arr =
[[4 7 5 3 7 5 7 6]
 [3 7 5 3 7 6 8 6]
 [5 7 5 1 7 6 6 6]
 [3 7 5 2 7 6 8 5]
 [5 8 5 2 7 5 5 5]
 [6 6 7 1 9 6 5 4]
 [6 7 6 1 8 5 4 4]
 [4 7 6 2 7 6 7 5]
 [4 7 5 2 6 6 6 7]
 [5 7 6 1 7 6 5 6]
 [4 8 4 2 5 6 5 7]
 [5 8 5 2 6 5 5 6]]
Counting starts at 0.
The entry in row 1 and column 2 -> 5
Read off the bottom-right entry.
A: 6
Read off the entry in row 1 and column 0.
A: 3
Read off the entry at row 0, column 2.
A: 5
Read off the entry at row 0, column 1.
A: 7
The entry directly below the largest entry: 8
The entry at row 0, column 0 is 4
Read off the bottom-left entry.
A: 5
The top entry of the column that holds the largest entry: 7
Read off the entry just left of 9.
A: 1
Read off the entry in row 1 and column 1.
A: 7
The entry at row 2, column 0 is 5
The bottom entry of the column that holds the largest entry: 6
The entry in row 2 and column 2 is 5
The entry at row 2, column 1 -> 7

grid =
[[ 28  16 -34 -10 -20  -3 -21 -35 -36  19]
 [-23 -11  21 -11 -35 -33  29  31   8 -12]
 [-29  10  27   1 -28   3  11  35  32   9]
 [ 12 -13  14  29 -31 -27 -19 -18  31   4]
 [-17   0   3   0  10  -9  13  -9  26 -37]
 [ 33  -9  34 -30  34 -21  -6 -17   8  30]
 [-25 -37 -14  -3 -19 -25  26  28  10 -18]
 [ -3  26  21 -10  11  -8  -8  20 -28   0]
 [  8 -16  -5   6  -7  36 -27   1 -18   7]
 [  2  20  35 -24  35 -22 -22  -2  26  -7]
 [ 37   0  -9 -18  13 -33  36   6  33  16]
 [ 13  35 -35  30  21 -14  27  37 -21  -2]
 [-19   2   8  13 -12  29 -26  10  -6  13]
 [ -5  24   7   8 -27   3 -13  36   4   1]]
Indices start at 0.
The entry in row 0 and column 2 -> -34
Find the entry in row 1 and column 2.
Answer: 21
Find the top-left entry.
Answer: 28
The bottom-left entry: -5
The top-right entry: 19
Find the entry at row 2, column 0.
Answer: -29
Find the entry in row 0 and column 1.
Answer: 16
Find the entry in row 1 and column 0.
Answer: -23
Find the entry just left of -16.
Answer: 8
Find the bottom-right entry.
Answer: 1
Find the entry just left of 14.
Answer: -13
The entry at row 2, column 2 -> 27

Read these off the table that follows. Rows and columns are numbered from 0.
1) Read off the entry in the top-right corner.
2) Read off the entry at row 0, column 2.
3) Read off the entry at row 1, column 0.
4) Read off the entry in row 0 and column 0.
5) Read off the entry just left of the smallest entry.
6) Read off the entry in row 2 and column 0.
7) Read off the bottom-right entry.
8) Read off the entry at row 0, column 1.
[[ 10 -10  -8  -5  -6 -10  12  -8  -6  -6   3 -12   6  -1]
 [ 17 -37 -28  -6 -12 -31  30 -21  -8 -10  14 -30  12  -1]
 [ 15 -35 -26  -5 -11 -29  27 -19  -7  -9  14 -27  11  -1]
 [ 11 -26 -20  -5  -9 -21  20 -15  -6  -6  12 -20   9  -1]
 [ 13 -39 -29  -5 -11 -31  27 -21  -7  -8  17 -27  12  -1]
 [ 10 -28 -21  -5  -9 -22  20 -15  -6  -6  12 -20   9  -1]
 [ 13 -30 -23  -5  -9 -25  23 -17  -6  -7  12 -23  10  -1]
 [ 10 -26 -20  -5  -9 -21  19 -15  -6  -6  12 -19   9  -1]
 [ 10 -24 -19  -5  -9 -20  19 -15  -6  -6  11 -19   9  -1]
 [  6  -4  -4  -3  -3  -5   6  -4  -3  -4   2  -6   3  -1]
 [  2 -10  -8  -3  -4  -8   5  -6  -3  -3   7  -6   4  -1]
 [ 10 -16 -13  -5  -8 -15  17 -11  -6  -6   6 -16   8  -1]
 [ 12 -34 -25  -5 -10 -27  24 -18  -6  -7  15 -24  10  -1]
 [  5 -18 -14  -4  -7 -14  11 -10  -5  -4  11 -11   7  -1]
 [  9 -23 -18  -5  -9 -18  16 -13  -6  -6  12 -16   9  -1]
 [ 10 -26 -20  -5  -9 -21  19 -15  -6  -6  12 -19   9  -1]]
1) -1
2) -8
3) 17
4) 10
5) 13
6) 15
7) -1
8) -10

[[-13  16   6   0  25  -9  12   4  28   0]
 [ 15 -15   9  12  23 -18   5  12 -41  -1]
 [-33  -8  12   4  10  -8  -1 -16 -11  -3]]
Rows and columns are numbered from 0.
Find the entry at row 0, column 1.
A: 16
The entry in row 0 and column 0 -> -13
The entry in row 2 and column 2 is 12
The entry at row 2, column 0 -> -33
The entry just left of the largest entry -> 4
The bottom-right entry -> -3
Find the entry at row 1, column 0.
A: 15
Find the largest entry.
A: 28
The entry at row 0, column 2 -> 6
Find the bottom entry of the column that holds the smallest entry.
A: -11
The entry directly above -18 is -9
The entry directly below -9 is -18
Find the entry directly above 10.
A: 23

Read these off the table that follows.
1) Report the last entry, reading row by row.
2) Report the 4th entry, reading row by row.
3) Report the 3rd entry from the end, reading row by row.
4) Report the entry in the bottom-left corner.
5) Report the 1st entry on the diagonal from the top-right corner.
6) Report the first entry, reading row by row.
7) Report the 3rd largest entry.
8) Report the entry just right of 34.
array([[49, 43, 54,  9, 71, 69, 30, 61, 80, 41],
       [87, 34, 70, 10, 69, 58, 56, 61, 51, 57]])
1) 57
2) 9
3) 61
4) 87
5) 41
6) 49
7) 71
8) 70

B = [  9 -21 -42  34 -12]
The second entry from the right -> 34
The 1st entry -> 9
The second entry from the left is -21

Questions about the matrix below. Rows and columns are numbered from 0.
1) What is the entry in the bottom-left corner?
2) What is the entry in the bottom-right corner?
3) What is the top-left entry?
4) What is the entry in the top-right corner?
5) What is the entry just right of the largest entry?
6) What is the maximum?
7) What is the entry in row 0 and column 1?
8) What is the entry at row 1, column 0?
-35  -12   -9   -7  -16   -7   -7    1   -6  -27    4
 13   -7  -42   25  -11  -36    0  -35  -32  -20  -41
 15  -12  -17    5   -7    7    4    4   -1   -3    9
 -6   -6   -5   -5   -6   -6   -5   -6   -6   -7   -5
 39  -25   -5  -15  -32    0  -20  -45  -20  -19   -5
 10  -18  -23  -34  -35   23   10   -1   10  -21  -34
1) 10
2) -34
3) -35
4) 4
5) -25
6) 39
7) -12
8) 13
